Below is a small trained network, with its code and all its weights. Each question gives an input and a class and asks what happens when units are switched off, that is, made to give their printed mean instead of their output.

import numpy as np


def w(rows, s, z=0):
    codes = np.array(rows[::2]) - 128.0
    scale = np.full(codes.shape[1], s)
    scale[-1] = z or s
    return codes * scale


def norm(h):
    return h / np.sqrt((h * h).mean(-1, keepdims=True) + 1e-5)


def f(y):
    return np.maximum(y, 0)


def log_softmax(a):
    a = a - a.max(-1, keepdims=True)
    return a - np.log(np.exp(a).sum(-1, keepdims=True))


def net(x, mask):
    res = np.array(x, float).reshape(1, 3) / 4 @ E
    u = 0
    for l in range(4):
        y = f(norm(res) @ A[l][:, :-1].T + A[l][:, -1])
        res = res + np.where(mask[u : u + 3], y, B[l][:, -1]) @ B[l][:, :-1]
        u += 3
    return log_softmax(norm(res)[-1] @ U[:, :-1].T + U[:, -1])


A, B = {}, {}
E = w([
[149,65,181,178,154,117,196,103,147,76,252],'x0',
[33,93,178,154,78,140,146,191,221,83,132],'x1',
[148,75,108,66,110,202,82,120,136,45,111],'x2',
],0.002)
A[0] = w([
[54,196,178,174,88,100,99,230,162,229,116,9],'0.n0',
[225,96,139,23,151,217,124,84,129,1,162,6],'0.n1',
[94,191,46,70,84,135,120,164,88,175,31,33],'0.n2',
],0.0016,0.002)
B[0] = w([
[140,3,43,79,131,88,110,113,154,157,117,230],'0.n0',
[95,37,80,149,154,129,85,93,78,155,128,224],'0.n1',
[153,99,127,122,167,109,164,94,109,108,203,255],'0.n2',
],0.0038,0.0012)
A[1] = w([
[159,122,129,70,91,251,107,118,127,35,109,254],'1.n0',
[80,86,203,163,125,146,179,131,172,82,176,127],'1.n1',
[48,112,103,140,79,178,78,208,162,165,43,84],'1.n2',
],0.0021,0.00088)
B[1] = w([
[140,196,154,2,136,174,192,135,144,116,132,249],'1.n0',
[161,213,93,194,143,168,64,179,64,198,156,238],'1.n1',
[165,165,148,82,64,15,159,43,232,95,107,224],'1.n2',
],0.0027,0.002)
A[2] = w([
[144,146,70,105,144,128,88,150,75,184,24,68],'2.n0',
[67,72,176,166,102,139,180,191,183,61,180,3],'2.n1',
[2,138,152,99,67,109,130,159,197,121,35,181],'2.n2',
],0.0034,0.00048)
B[2] = w([
[56,110,175,156,90,131,125,173,190,121,126,253],'2.n0',
[101,165,100,65,117,125,63,101,103,175,2,225],'2.n1',
[163,72,116,151,120,116,174,172,129,74,225,251],'2.n2',
],0.0047,0.0029)
A[3] = w([
[25,167,124,74,114,164,84,145,145,219,89,194],'3.n0',
[78,134,154,4,14,203,44,178,172,39,52,20],'3.n1',
[63,188,130,218,28,39,48,199,175,167,62,5],'3.n2',
],0.0022,0.0012)
B[3] = w([
[62,188,134,122,149,153,95,85,110,135,32,241],'3.n0',
[229,255,172,177,241,158,172,127,147,139,103,254],'3.n1',
[47,35,115,179,12,120,64,117,51,155,134,235],'3.n2',
],0.0032,0.0031)
U = w([
[30,143,142,185,60,95,58,130,86,195,79,194],'0',
[152,224,153,88,189,202,79,109,128,123,39,178],'1',
[196,155,148,179,161,65,162,100,79,173,221,119],'2',
[172,3,102,71,157,186,84,69,65,84,190,42],'3',
[103,2,86,129,59,43,139,178,180,117,183,1],'4',
[202,146,139,82,111,153,165,168,196,25,176,175],'5',
],0.0082,0.00082)

Each question gives the input, the list of numbers given to net, and the class t.
The units are the neurons (one row each of A and B). Each row of codes is followed by its name. A weight is (code - 128) times the scale printed after its matrix; where a second scale follows, it is the last column's (A, B and U).
mask holds one flag per neuron, layer by layer. A switched-off neuron (its flag False) gives its mean, the last column of its row in B, instead of its output. The means were averaged over made-up inputs and are rounded, as every weight is.
A unit's drop is (log p(t) with every unit on - log p(t) with that unit switched off) / (log p(t) with every unit on - log p(t) with every unit switched off).
The circuit of an input: a set's keep is (log p(t) with only the set's units on - log p(t) with every unit switched off) / (log p(t) with every unit on - log p(t) with every unit switched off). Starting from all 12 units, units are removed one at a time, each time the one whose removal leaves the highest keep (on an exact tie, the one counted first), for as long as the keep stays at least 0.8.
circuit, biggest first: the units of the circuit, biggest drop first
k most important neurons: the k neurons with the biggest drops, biggest first
top k neurons in layer l: the k neurons of layer l with the biggest drops, biggest first
drop when u is switched off: that unit's drop, to one decimal
input [5,3,-1], class 0: circuit, biggest first => (2.n1)
input [8,5,2], class 1: circuit, biggest first => (2.n1 3.n1)
input [2,0,1], class 3: 3 most important neurons => (2.n1 3.n1 0.n1)
input [1,3,8], class 1: 2 most important neurons => (3.n1 2.n1)
input [6,1,-6], class 0: circuit, biggest first => (2.n2 2.n1)
input [6,2,-7], class 0: 2 most important neurons => (2.n1 2.n2)
input [-2,-7,-5], class 0: top 2 neurons in layer 2 => (2.n0 2.n2)
input [7,2,-3], class 0: 2 most important neurons => (2.n1 2.n2)
input [6,4,-1], class 0: 2 most important neurons => (2.n1 1.n1)
input [-1,-5,-8], class 0: 2 most important neurons => (2.n2 2.n0)
input [-8,7,4], class 5: circuit, biggest first => (2.n2 3.n1)
input [-4,2,7], class 5: 2 most important neurons => (2.n2 2.n1)
input [2,8,6], class 1: circuit, biggest first => (2.n1 3.n1)
input [-3,5,-3], class 4: circuit, biggest first => (2.n2)
input [1,1,8], class 1: 2 most important neurons => (2.n2 3.n1)
input [0,2,5], class 5: 2 most important neurons => (0.n2 2.n2)
input [5,1,6], class 1: 2 most important neurons => (2.n2 2.n1)
input [8,6,3], class 1: 2 most important neurons => (2.n1 3.n1)
input [6,4,1], class 1: top 2 neurons in layer 2 => (2.n1 2.n0)
input [-7,6,-8], class 4: top neuron in layer 2 => (2.n2)
input [-4,2,-8], class 4: top 2 neurons in layer 2 => (2.n2 2.n1)
input [4,7,-7], class 0: drop when 2.n1 is switched off => 0.7
